Each row is followed by its grade, which names the range that a hidden value of the row falls in. A new part has a new value, new ranges and new names.
[ -89   23  122 -128  185  209 -197 -230  127   58 -228  107 -139 -351
  -93  177  177 -587   10 -266  434  163  147  122  113  -52  -64 -566
   78  -13  218  199  -21  -43  154 -113 -359  130 -240   81 -343 -108
  279  125 -373 -169] : P
[-219  -26   79  204  111  206  187  342 -359 -242 -179  346 -341 -273
  -84    1  -31   21 -330   -8  -56 -289 -227 -194 -496   12   18  126
  -22 -108  416 -422  104   52  175  105 -330    9 -316  279 -160  144
  427 -152   29 -210] : Q
[-253  124  131 -110 -418   54  -49  -53  -45  175  -47  500 -502  546
  274 -181  271  146  257  207  -29  -58 -104   -2 -253 -351  110  100
  302 -338   91 -452 -246  317  -78  227   95  464  343  -51 -110  -17
 -166  233 -163  192] : T
[ -59   10 -135   39 -334   95  -85   28 -147  220 -258  -69  -27  128
 -114  -34  511   37   21  125 -395  140   67 -255 -416  -86  188 -127
  372 -146  182 -380 -106   78    1  120 -149  234  148 -318  290 -252
  -63   61   91   21] : Z
[ -29   82  160    7  188  314  -42 -301  -94 -305 -376  304   42 -261
 -142   42   -2 -420 -333 -116  -56   65 -366 -265 -489   -7   60 -194
  210 -307  460 -199 -217 -161  338    6 -279   35 -294  127  122  191
  340 -156   34 -365] : J
[ -11 -238  -39  132  202  144  253  198  -26  167   -3   98  -52 -122
  192   87  256 -138  -15 -171   94  -40   97  -89 -142   95  133   25
  119   16   30    2  -76 -181 -147   -5  265   51  -30  -27  -20 -202
  271  -53  -82  135] : Q
[ 189  248  224   96   82   73  -87  260   27  376   11  282 -354  139
  -22  -48  -35  370  -56  189    0  105  237 -234  -21 -369  -25  150
 -214  -60   -9  -55 -112  -31  -86  -75  484  254   56  -35 -155  -60
  309  120  -82  137] : V
[-146  -98 -321   16 -145 -324  124 -104 -263  -62 -160 -342 -164 -101
 -163  386  167  343 -213  109 -234  293  117 -131 -274  -83  179 -441
  235 -135  139 -301   -4 -205  284 -104  -20  -59   92 -315  280 -106
  120  -20  414   22] : N
[ -82  106   92 -274 -132  -66 -232 -227  191   -1 -138  -87 -105 -206
 -173   38   37 -400  191 -174  153  342  247  219  -29  -37  -10 -378
  301   25   -3 -185 -223  164  159  -15 -321  210  133 -245  147 -218
 -123  -47 -116  -27] : N
[  14 -138 -262  162   15 -197   63   56   50  -25  127 -340  155  234
 -112  174  -82  147  142  355   37  237  347 -137  108   48  201 -494
  -81   86  -69   62  -22 -135   22 -182  348  316  277  -22 -356 -332
  261  343 -262  233] : J
[ -61  -24  -60  177  247 -113  376  206  157 -188  262 -286  829   15
 -275 -277 -298   10  -53  119    6   23  -49   69   43  350  567   70
 -111  100 -251   23  262 -216 -159 -240  313  246  -66  111   64 -233
  272    0 -129   40] : P
[ -31  -73  175   51  201 -109  287  242 -137  225  122  146 -207   41
  475  -57  164  295   78 -117  133 -215  166  120  105 -126   83  253
  199 -115   63 -149  111   18 -166  225  253  208   -8  111   25  -47
   69   70   72   30] : Z
[-142 -291   90 -306 -122 -192  -11 -215  132    6  136  -95  -41  219
  325 -166  -71  -23  328   81  103  -83  193   11   94  150   63 -123
  412 -100 -127  197  -19   95 -334  238  287  392  430 -332    8 -384
   17  288 -329  129] : Q
[ -13  275  141  142   39  251  -17  296  -86  225 -200  452 -531 -123
   95   23  266 -184  -44 -206  170  -45  -32   52 -145 -346   43  135
  120 -142  191 -492 -154  134   81   43 -178  165 -187  209 -197   83
  141 -125  -54  127] : V
[   5 -242 -197   82   25 -340  424   80  198  139  127  -98 -229  143
  414   30  181   39   84  -79 -136   14  210    2 -105  110  -56    5
  294  137   49  -67  -69 -199 -284  268  149  -93   25 -138  136 -322
   18  -17  180  265] : W
[  53  244   -8  116   10  -70  -81  -21   39   41 -285 -104  -99 -276
 -124  135   92   14 -165  -15  162  138  154  -32  154 -275   21 -325
  167   96  -24   39 -115 -259   -1  -85  -10  117 -249 -162   -9 -231
  257   90   96  117] : V
[-110  -37   16   35  -19 -108  296 -110   73 -175  -67 -222  229  -17
  -13  236 -276 -181   44  -34  -71  333 -115  140   41  305  168 -133
  180   70 -162 -246 -135 -145   93 -166  135   55   80  -94  164 -186
  206 -168   -7  190] : Z
[ 294  255  370 -339 -344  319  -56 -297  226  426 -263  467 -612  349
  470  -84  211 -205  121 -141  129   73  -15   92  214 -509   63  139
  403 -129 -134 -107 -219  256  -86   88  644  453   74 -202 -314 -131
   94  224 -346  438] : V
[-113  203  537 -445 -118   13 -164 -143  175   93 -123  312 -622  -10
  169 -159 -326 -163  208  -78  239  178  334  373   81 -177 -417 -152
   64  209  182 -101  -38  405  178  149 -136  296   76  -65 -177 -242
   -6  109 -325 -130] : N
[ -57   63 -130  100 -216 -137   50  -50  243 -194  227   94  130  302
 -540 -196 -207  129  257  375  230  170  -60  -80  120 -197  225   20
 -187  -42 -433  147 -434   -3  -55 -317  398  355  344  -78 -335 -236
  223  267 -311  296] : A
[ 307  409  177  121 -273  461 -127  -76   23  175 -407   94   13  294
 -170  -26   99  -66 -109  281 -116  141  -64 -163  197 -384  237 -205
  -14   50   42 -132   68  131  163 -223  282  523 -214  101 -544 -163
  444  399 -445  155] : W
[ 143 -159  358 -308  196  -41  -33  -58   94  141  104 -157 -146 -178
  102  -20 -280  275  151  -93  346  -39  716  364  465  -80 -212 -208
 -165  500 -144  529  289  112    1 -196  356  232  -16 -208  -53 -500
  321  321 -434 -250] : T
[-219  127  -55  229 -100  284  327  170 -362  397 -289  445 -342   -2
 -202  111  538  194  -78  -61 -136  112 -234  220 -285 -514  215  181
  -54 -166  318 -354   51 -104  379 -234 -184  -46 -244  112  130  181
   97 -264  285  -12] : V
[-163  -86  154  -66   85  194  259   50  -40  117 -172  218 -101 -147
  180   31  135  -40 -176  -91   26  102  144  135 -338  -54  116 -181
   54  200  190  -85   56 -181  106  -34  253   83 -157  -99  175 -141
  119 -118  107  -28] : J
[-153   51  156  -27  175 -261   44  -24  147 -103   31 -179  113 -155
 -106  -26 -342  148  -61   58   98  168  171   30   75  146  -85 -196
  -23  164  -77  146    0 -220 -111 -100   31   30  -15 -194  244 -345
  274   50   20 -142] : P
[ 265 -121  117   33  210  392  323 -105   33  -65   87  548 -203  218
  149 -213   63 -288  154 -282  104 -288 -317  166  -90 -258  226  522
  103 -244  152 -177 -143  212  227 -123  142  140  -68  395 -140  168
  275 -107 -352 -119] : P
[ 138 -166 -112 -141 -127  -30  176 -167   52   37  -20 -307   -2   85
  171  135   94 -170  165 -121   24  -10  185  288  298   -2  321 -246
  328   83  -87  -69  288  148   61  -70  101  274    3  -52 -204 -215
  142  163 -311  186] : Z
[  95   31 -184  128 -170 -158  194  110  380  286  428  -64   -4  426
 -299 -211   86  186  613   26  377   22   96  450  732 -380  371  343
 -106  105 -756  216 -134  144 -297 -518  359  283  353  -99 -216 -439
  146  249 -470  447] : E
[ 123  447  -35  460   32   73  144  104  253   38  -44  254  284  223
 -497 -139   15  -21  -86  268 -308  272 -299 -168 -249 -269  240  160
 -243 -103   88 -324 -262 -251   81 -178 -160   73 -278  292   78  241
  168 -196  178   48] : J
[-274  166  -92   18  136  -78 -226   53  120 -512 -167 -194  481 -534
 -459 -192 -293 -338 -260  165  245   64  226   18 -367   63  362 -727
  100  219  107  -38   41 -300   77  -48 -278  354 -214  -75   84 -177
   64  -60   16  -61] : Q
[ 274  190   99  105    3  465  -25 -108 -116   61 -417  146   43  -71
 -169   12  245  -17 -347  -55 -171   27 -105 -206 -224 -290  231  -47
   99    3  162 -133  -44 -101  238 -278  186  140 -330  -79  157 -139
  430   53  -63 -182] : A
[-190 -194  248 -348  246 -207 -123 -126 -123 -128  -68 -241 -176 -611
   76  329 -198   77 -158 -156  314  107  565  167   24  106 -141 -648
   71  171  149  172  241  -69  177   44  -88   92 -102 -213   92  -85
  193   47   39 -332] : N
[-295  -55  -66   32 -170 -184  137  118 -188  552   24  -73 -426  348
  146  377  359  151  379   42 -150  410  185  184  101   12  -72 -184
   53 -227  211 -422  104  207  145    1 -281   83  327   39 -157  -97
  -47   90  -76  114] : N
[ -58 -199   -4  132   64  152  511  115 -314 -264  -32  197  -25  117
  294  -28   72  -72   15 -138  -53 -240 -211  151 -251   94  245  254
  269 -114  269 -547   14  204  303  100   28  184  -64  375  -85   20
  129  -60  -74  -73] : E
[-371 -525   83 -198  178 -162  102   -8    8 -369  196 -114   69 -183
  304   72 -340 -169  411  -33  427   56  489  298 -119  365  -37 -390
  245  286 -122   61 -335  -13   -5   53  277  312  568 -231  208 -470
  -77   -9 -246   34] : W
[  90 -188  -11  120  487  116  143  120  240 -393  241  231  284 -339
 -342 -374 -326 -266    7 -122  304 -220   42   36 -278  -13  212  192
 -134  145  -62  253 -249 -239  -19 -219  126   62  -70   96  200 -105
  303 -264 -158 -169] : Z
[ 509   42  232 -150  111  446 -121 -328  -41  217 -310  364 -295  106
  173 -133  282  -31 -256 -164 -352  -81  -84 -389 -418 -386   42  212
  308 -313  404  -84 -131   17  179   35  275   94 -128 -158  356   30
  316   -4  -21 -339] : N
[ 284 -406  131  -82  334  204   13    8  -17  132   65   75 -306  -16
  520   46  143 -149  193 -260  143 -262  404  -58   16   29 -114   -2
  244   34  193  130  -32  122  -81  129  239  181  129    8  -58 -282
  289  162 -423 -155] : W
[-198   54  254 -120  292 -256  155   79  274  317  255  348 -520  -46
  129  -25 -174  -44  235 -182  593  213  149  229  363 -126 -300   93
 -174  -86 -108  288 -193  -84 -172  -37  209    1  124   67 -370 -162
  226   61 -172  171] : W
[-491   63  -80  165   -6 -483  141  339  183  406  234  -94  -88  189
   27  -25   13  220  419  201  325  354  280  175  322   54  -73 -135
  -43   54 -288  114 -186 -244 -438  -25  155  173  418 -198 -100 -546
  -35  167  -35  467] : V
[-249 -219 -201  164   37 -355  368  174   77  136  146 -197 -145   22
  261  251  187  179  203   25  353  121  381  236  314    3   14 -351
   60  273 -196  144  -56 -249 -207  -30  265   83   94  -74 -232 -430
  101  234    5  361] : P
[-327 -199 -247  170   32 -234  191  353   -7 -266  131 -139  -65 -132
   85   40   57 -254  122  -73    9  -91  176  106 -371  342  128 -209
  250   99  160 -568  -15  105  -62  228 -533   77   55  141   30 -166
  -81 -146   -3   64] : B
[ 108 -297  -68   18  172 -107  128   90 -230   77  159   88 -487  228
  324  120   37   37  300 -111  -33  -42  132 -138 -104   60 -149  211
  240 -368  277 -333 -221  266  160  160   56  104  428  142 -146 -114
  164   59 -226  -18] : Q
[  40  -33  -93  199  -65 -136   93   59 -193 -213   25  -27 -142  203
  -80   51  -50  311   85  166 -173  -53   -9 -165 -139  -68   12  113
  122 -146   84 -383 -233  139  158   -9  -65  143  174   59   73 -114
  198  109  -24  -96] : A
[-311  350 -137  191 -129 -359 -176   90  147   94  -30  -14  -38   42
 -490   21  110   48  -45  295 -129  442  -53 -340 -283  -32  -24 -292
  -36 -299  115 -296 -280 -172  -91   66 -464   50   65  -79   16  -12
   18   25  245   61] : B
[-192  264  -45  150  -16  -90   94  -94  117 -268 -150    4  326  -62
 -392 -123 -157  -68 -145  208  141  201 -129   20  -52  -89  205 -316
  -24   57    0    7 -127 -278  113 -181  -35  205 -200   47  -84 -174
  203  100   20   32] : A
[ 109  -56  343 -117   60  303  382   35  -63   47   64  221   89  201
  260 -348  -86   19  149 -121  169 -338  -99  391  319 -126  339  423
  102   39  -68   -4  365  306   35  -73  404  443 -101  248 -256 -130
  268  178 -452  -54] : N
[ 214 -212 -160  128  105 -259  337  -42  141    3  234 -149   53  313
  105 -124  -30  234  245   63 -227  -40  170   66   26  -45   51  190
  125   71   21   15  -56  -70  -45   12  140   28  141  -20  267 -251
   82   33   12  -28] : J
[ -13  205  101   14   33  -46  322   87 -144  133 -118  -76   56  -79
 -112  -24   17  332 -250   20  113   75   92  234  257 -227  234  -91
 -109  131   28    8  421  -67  211 -214  255  180 -366   98 -232 -159
  313  203   42  -32] : E
[ 135  -46  118   -7  263   58  271   32  103 -231   86  242   58 -154
  143 -312 -134 -375   93 -363  181 -247 -167  174  -83   41  171  458
  341 -123    7 -205 -200   74   -7  118   21  135  -84  181  143  -37
   92 -248 -103  -12] : V
[ -67   38   38   93  134  318  175  116  -78   83 -264  172 -139  -97
  297  264  210 -464 -211 -127  272  123   -2  -43  -70   44  235 -437
  118  -43  244 -267   60  -78  150  -16  232  278 -234  301 -657  -46
  349  136 -272  263] : N
[  95   69  282 -242   16  -11  -11 -113  276  -58    3 -107   29 -149
  -61  -80 -309 -104  119  -10  404  126  484  372  416  -96  -30 -358
  -87  479 -206  309  103  108   63 -161  276  376  -96  -67 -323 -388
  205  280 -416   18] : P
[-139   60  302 -114  139 -106  121  226  181  536  249  297 -272  108
   92 -391   87  412  208   38  443  -66  316  212  386 -369  -54  238
 -200   84 -206  509  140  -47 -396  -48  485  263   90 -138 -179 -382
  171  315 -184   70] : N
[-539   51  172  149  -68  -94  115   92 -136    4   22  102  242  160
 -272   30 -106  219  317  358  109  365   41  163  -15   77  -38 -186
 -212    1   17  -99 -221  -39  144 -127  -91  304  283   69    1 -160
   -5  107  -71  -85] : E
[ 162  -81   49    0  -64  219   -4  -79   32  102   48   72   53  391
 -128  -86  -24  -33  136  239 -106   67  -59 -296   11    4  192   22
  -50 -221    6   44  -19  156    4 -136  368  379  244   43 -410 -151
  411  320 -524   48] : N
[-398 -116  286 -304  148 -223   91  -98  -55 -196   41   48   35 -338
  132 -153 -212    2   87  -66  448  -84  236  367   86   31    5 -262
  189   39   80  197  156  -17   18  202  -48  311  -13  -44    8 -109
  -37   81  -20 -184] : Z
[ -73 -117  290 -384  158  -88 -102 -215  183 -106   17  146 -393 -182
  314  -49 -241 -176  116 -211  399   23  377  224  -17  -48 -201 -270
  239  128   46  114 -176   72   16   90  149  189  163 -208   87 -297
   62   72 -205 -110] : P
[-246  166   16 -150 -414 -202  -70 -182   47  209 -232   48 -382   93
   37   68  253  147   62  106   -7  263   42    9  -38 -301    4 -240
  381 -112  -82 -145 -240  -62 -111  103   46  190  175 -459  166 -241
  -85  113  197  275] : Q
[ -96   89  -50    5   71 -249  -90 -246  108  -55 -110  -48   29   -9
 -224   45  -45  -68  -28   23 -244  424  -18 -248 -412  115 -163 -187
  196 -220  230 -186 -429 -232  118    7 -271 -121  153 -252  551 -186
   34 -146  244 -208] : A
[-287  115  -10  237  228   58  178  175 -331  -41  -46  250 -118 -215
 -446   18   94  173 -162  -34  207  -72 -329   51  -34 -246  177  100
 -208 -346  250 -133  161  -64  303 -279 -411  -30 -269  344 -181  200
  429  -43   47 -317] : B
[ -16  -50  173 -119  203  188  -69  -13  -25  -56 -122   -5  -81 -231
   80  177 -117 -530   78 -187  174  102  249  191  -14  186   -6 -419
   69   48  340 -209  176  207  300   28 -331  257 -124  286 -372   -4
  200   -1 -436 -151] : Z
[-244 -102  121   -9  489 -298  232  524    5  216  356 -218   44 -428
 -137 -113 -182  239  -95 -163  532  -60  394  138  392  270   29   -5
 -344  160 -169  379  516  -97 -294 -156  149   27 -142   62 -351 -409
  484  193 -201  -99] : B
[-529  113   17    9 -100 -399    6  166 -150  119 -132 -170 -259 -179
  -44  215  126  125  -91  -65 -231  324   15  -76 -344  319 -193 -189
  252 -176  228 -570  -18  -20  -60  200 -679 -181   51 -244  474 -192
  -35 -170  388 -156] : E
[ -81 -150 -145  219   66  -15  271  130   47 -170   84   77  175  105
  128   27   53 -339  129    1 -138    0 -126  -90 -356  263  264   40
  248 -169  118 -452 -216  -46  -51  195  -81  174   78  218   -8   89
    7 -195  -39  199] : Q
[-292   29  184  -13 -133  -55  294  -32 -197  196 -423   64 -410  -94
  360  358  150  -31  -89 -134 -380  346   57  185 -345  133 -344 -205
  292  151  486 -519   -6  -81  252  257 -406 -183 -200 -107  408 -104
  -47 -291  388  -82] : Q
[-114  -74 -113   70  242 -371  145   54  283  -39  441  -74   29   56
 -181  -42 -252  100  315    4  463   15  165  290  420  -61  167  -27
 -175   -7 -352  270  -32 -119 -183 -291  106  114  172   80 -187 -172
  226  118 -271  137] : A
